Below are the code and all the weights of a small trained network. Each question names an input and a target symbol and asks about switching units off, where a switched-off unit gives its printed mean instead of its output.

import numpy as np


def w(rows, s, z=0):
    codes = np.array(rows[::2]) - 128.0
    scale = np.full(codes.shape[1], s)
    scale[-1] = z or s
    return codes * scale


def norm(h):
    return h / np.sqrt((h * h).mean(-1, keepdims=True) + 1e-5)


def softmax(a):
    e = np.exp(a - a.max(-1, keepdims=True))
    return e / e.sum(-1, keepdims=True)


def log_softmax(a):
    a = a - a.max(-1, keepdims=True)
    return a - np.log(np.exp(a).sum(-1, keepdims=True))


def net(x, mask):
    ids = ['αβγδεζηθλμξπτφψω'.index(c) for c in x.split()]
    T = len(ids)
    res = E[ids] + P[:T]
    u = 0
    for l in range(3):
        r = norm(res)
        for j in range(2):
            rows = slice(2 * j, 2 * j + 2)
            q, k, v = (r @ M[l][rows].T for M in (Q, K, V))
            z = softmax(np.where(np.tri(T) > 0, q @ k.T / 2**0.5, -1e9)) @ v
            o = O[l][rows]
            res = res + np.where(mask[u + j], z, o[:, -1]) @ o[:, :-1]
        u += 2
    return log_softmax(norm(res)[-1] @ U[:, :-1].T + U[:, -1])


Q, K, V, O = {}, {}, {}, {}
E = w([
[149,96,218,208,213,198,176,91,33,117],'α',
[117,119,114,86,85,167,144,156,165,139],'β',
[54,172,172,131,169,37,45,35,196,123],'γ',
[111,122,110,77,85,157,147,160,142,136],'δ',
[18,196,194,134,226,97,69,58,174,128],'ε',
[103,130,123,67,97,193,137,133,179,129],'ζ',
[166,172,95,212,189,106,150,136,136,220],'η',
[104,133,113,79,73,168,143,147,138,139],'θ',
[134,123,121,75,76,161,151,174,151,124],'λ',
[52,221,32,216,100,164,210,108,106,82],'μ',
[168,107,105,204,73,53,167,159,100,2],'ξ',
[130,132,120,64,112,177,155,152,119,97],'π',
[146,200,228,125,99,84,104,135,46,45],'τ',
[27,139,180,112,134,36,50,49,160,70],'φ',
[221,78,191,105,72,136,92,58,159,47],'ψ',
[131,124,139,67,126,184,153,156,151,123],'ω',
],0.015)
P = w([
[158,108,72,140,223,142,1,90,83,77],'0',
[153,171,139,127,191,179,96,87,142,106],'1',
[148,188,140,117,168,166,105,84,158,101],'2',
[143,187,150,107,164,160,117,84,158,100],'3',
[138,189,162,96,157,164,130,90,155,110],'4',
[135,186,171,93,154,165,147,92,155,109],'5',
[128,180,179,90,144,161,161,96,160,122],'6',
[123,183,187,84,137,165,177,99,158,122],'7',
[120,178,198,85,124,157,191,102,159,130],'8',
[115,176,209,85,118,160,209,107,160,130],'9',
[107,171,217,88,102,151,228,113,159,133],'10',
[96,168,227,90,89,139,245,119,161,135],'11',
[112,163,220,76,95,142,245,120,137,132],'12',
],0.0076)
Q[0] = w([
[127,150,89,61,112,165,128,255,117,157],'L0H1',
[96,64,95,3,108,168,99,132,207,94],'L0H1',
[124,165,224,221,155,105,58,102,92,140],'L0H2',
[57,124,111,39,153,130,88,128,197,107],'L0H2',
],0.0096)
K[0] = w([
[120,57,146,185,145,148,65,132,81,116],'L0H1',
[138,111,77,118,118,134,10,110,117,142],'L0H1',
[136,171,178,122,103,118,169,118,158,156],'L0H2',
[98,121,78,116,160,114,63,133,120,121],'L0H2',
],0.013)
V[0] = w([
[71,60,115,144,101,139,82,83,140,99],'L0H1',
[104,129,160,126,255,141,106,163,178,131],'L0H1',
[160,141,178,242,57,227,119,130,244,156],'L0H2',
[59,170,118,167,105,205,165,9,91,50],'L0H2',
],0.0062)
O[0] = w([
[71,114,76,218,177,208,190,207,205,135,16],'L0H1',
[33,58,128,63,182,124,108,107,131,202,254],'L0H1',
[130,23,31,146,73,167,165,43,161,134,198],'L0H2',
[193,97,254,216,4,196,98,92,30,129,162],'L0H2',
],0.0064,0.0031)
Q[1] = w([
[88,161,78,24,118,181,144,145,192,138],'L1H1',
[157,134,105,113,140,173,79,98,206,6],'L1H1',
[109,117,192,73,78,232,186,247,188,117],'L1H2',
[109,116,86,125,141,156,125,139,61,111],'L1H2',
],0.012)
K[1] = w([
[75,114,179,61,28,151,159,212,154,80],'L1H1',
[131,174,159,94,114,226,29,48,179,29],'L1H1',
[136,113,68,149,162,175,2,152,93,107],'L1H2',
[152,175,77,125,121,141,159,106,98,164],'L1H2',
],0.01)
V[1] = w([
[148,142,158,99,104,137,117,95,129,76],'L1H1',
[111,131,137,168,122,104,182,147,129,159],'L1H1',
[86,76,196,103,174,169,141,95,147,3],'L1H2',
[200,77,131,133,171,106,118,151,133,124],'L1H2',
],0.011)
O[1] = w([
[23,100,100,138,49,107,107,117,251,176,5],'L1H1',
[180,126,94,118,218,166,39,127,101,103,155],'L1H1',
[73,105,184,186,104,47,187,6,254,22,43],'L1H2',
[223,56,161,149,102,105,92,186,155,35,142],'L1H2',
],0.008,0.0032)
Q[2] = w([
[144,161,122,158,96,61,111,130,59,131],'L2H1',
[130,123,125,168,152,189,63,131,77,248],'L2H1',
[140,213,26,175,127,106,115,72,125,216],'L2H2',
[144,200,121,52,149,151,140,175,214,105],'L2H2',
],0.014)
K[2] = w([
[239,186,113,182,110,75,172,88,92,189],'L2H1',
[131,104,153,68,126,143,243,113,81,185],'L2H1',
[202,235,69,44,94,174,224,76,158,218],'L2H2',
[57,146,140,30,129,134,98,254,199,76],'L2H2',
],0.011)
V[2] = w([
[115,190,185,15,105,168,91,105,64,120],'L2H1',
[142,87,130,106,82,122,138,228,20,97],'L2H1',
[122,164,2,155,175,181,236,63,110,172],'L2H2',
[110,182,121,188,223,131,190,216,124,119],'L2H2',
],0.0068)
O[2] = w([
[109,75,136,208,102,56,172,146,162,84,217],'L2H1',
[51,139,205,136,128,148,182,76,255,115,127],'L2H1',
[72,109,181,107,69,142,146,168,201,52,253],'L2H2',
[52,101,104,142,75,91,71,37,173,115,220],'L2H2',
],0.009,0.004)
U = w([
[111,121,115,59,127,163,78,131,146,46,91],'α',
[157,99,107,61,148,55,168,91,136,118,54],'β',
[188,94,75,207,118,89,148,198,167,55,196],'γ',
[148,144,99,185,88,127,187,95,115,219,93],'δ',
[96,33,218,192,123,185,77,146,107,124,116],'ε',
[109,222,92,171,195,136,196,125,126,116,98],'ζ',
[164,108,61,148,115,162,39,146,79,144,255],'η',
[145,88,47,131,118,178,219,69,135,138,86],'θ',
[183,12,131,121,54,114,82,83,151,161,115],'λ',
[115,198,250,107,117,61,49,171,105,115,86],'μ',
[112,91,147,104,133,94,174,180,149,153,206],'ξ',
[176,181,171,115,98,159,83,118,176,153,73],'π',
[83,190,100,213,100,177,127,203,125,112,151],'τ',
[74,67,122,110,111,121,135,81,63,158,74],'φ',
[158,189,70,79,142,95,164,119,161,141,82],'ψ',
[50,96,164,134,150,80,41,102,157,133,170],'ω',
],0.014,0.0086)

Each question gives the input, a string of symbols that net reads in full, and the target symbol t.
The units are the heads (2 rows each of Q, K, V and O). Each row of codes is followed by its name. A weight is (code - 128) times the scale printed after its matrix; where a second scale follows, it is the last column's (O and U).
mask holds one flag per head, layer by layer. A switched-off head (its flag False) gives its mean, the last column of its rows in O, instead of its output. The means were averaged over made-up inputs and are rounded, as every weight is.
A unit's drop is (log p(t) with every unit on - log p(t) with that unit switched off) / (log p(t) with every unit on - log p(t) with every unit switched off).
The circuit of an input: a set's keep is (log p(t) with only the set's units on - log p(t) with every unit switched off) / (log p(t) with every unit on - log p(t) with every unit switched off). Starting from all 6 units, units are removed one at a time, each time the one whose removal leaves the highest keep (on an exact tie, the one counted first), for as long as the keep stays at least 0.8.
circuit, biggest first: the units of the circuit, biggest drop first
most important unit: the unit with the biggest drop
heads that matter: for each layer, one digit per head in row order, 1 if its drop is at least 0.15 and else 0, layers parted by /
input η η θ τ λ, target ξ: most important unit -> L2H1
input η η θ η η δ ω ψ φ π, target ξ: circuit, biggest first -> L2H1, L1H2, L1H1, L0H2
input τ η μ τ η θ β θ β, target δ: circuit, biggest first -> L2H2, L0H2, L1H1
input δ η ε δ β π δ η μ η δ η, target ζ: circuit, biggest first -> L1H1, L1H2
input η η η, target η: heads that matter -> 00 / 01 / 00
input ω η β ζ β β λ ξ λ, target β: circuit, biggest first -> L1H2, L2H2, L2H1, L0H1
input ζ α η δ η β φ ξ δ η β, target θ: heads that matter -> 10 / 01 / 11
input ω η δ δ ζ, target β: circuit, biggest first -> L1H2, L2H2, L2H1
input δ ψ β ξ δ θ η τ α θ δ, target ω: circuit, biggest first -> L0H2, L0H1, L2H2, L1H2
input β ω ε δ η η π θ η λ δ δ, target α: circuit, biggest first -> L0H1, L1H2, L2H1, L1H1
input α δ θ β β θ ζ, target λ: circuit, biggest first -> L1H2, L2H1, L2H2, L1H1
input δ η δ ω η ω, target ω: heads that matter -> 11 / 00 / 01
input α φ δ η δ, target λ: heads that matter -> 01 / 11 / 11
input π ξ η θ ε θ β, target μ: circuit, biggest first -> L0H2
input ψ η η β μ η β, target γ: heads that matter -> 10 / 01 / 00
input θ τ π η, target η: circuit, biggest first -> L2H1, L0H1
input η δ η λ θ, target ξ: heads that matter -> 00 / 00 / 10
input γ τ φ ζ, target η: circuit, biggest first -> L2H1, L2H2, L1H2
input θ β β δ η ζ β λ δ, target τ: heads that matter -> 11 / 10 / 10
input ω δ η δ η β η β η η α θ, target β: most important unit -> L1H2
input ζ η δ δ ε η δ ε δ η β δ β, target θ: heads that matter -> 11 / 01 / 11
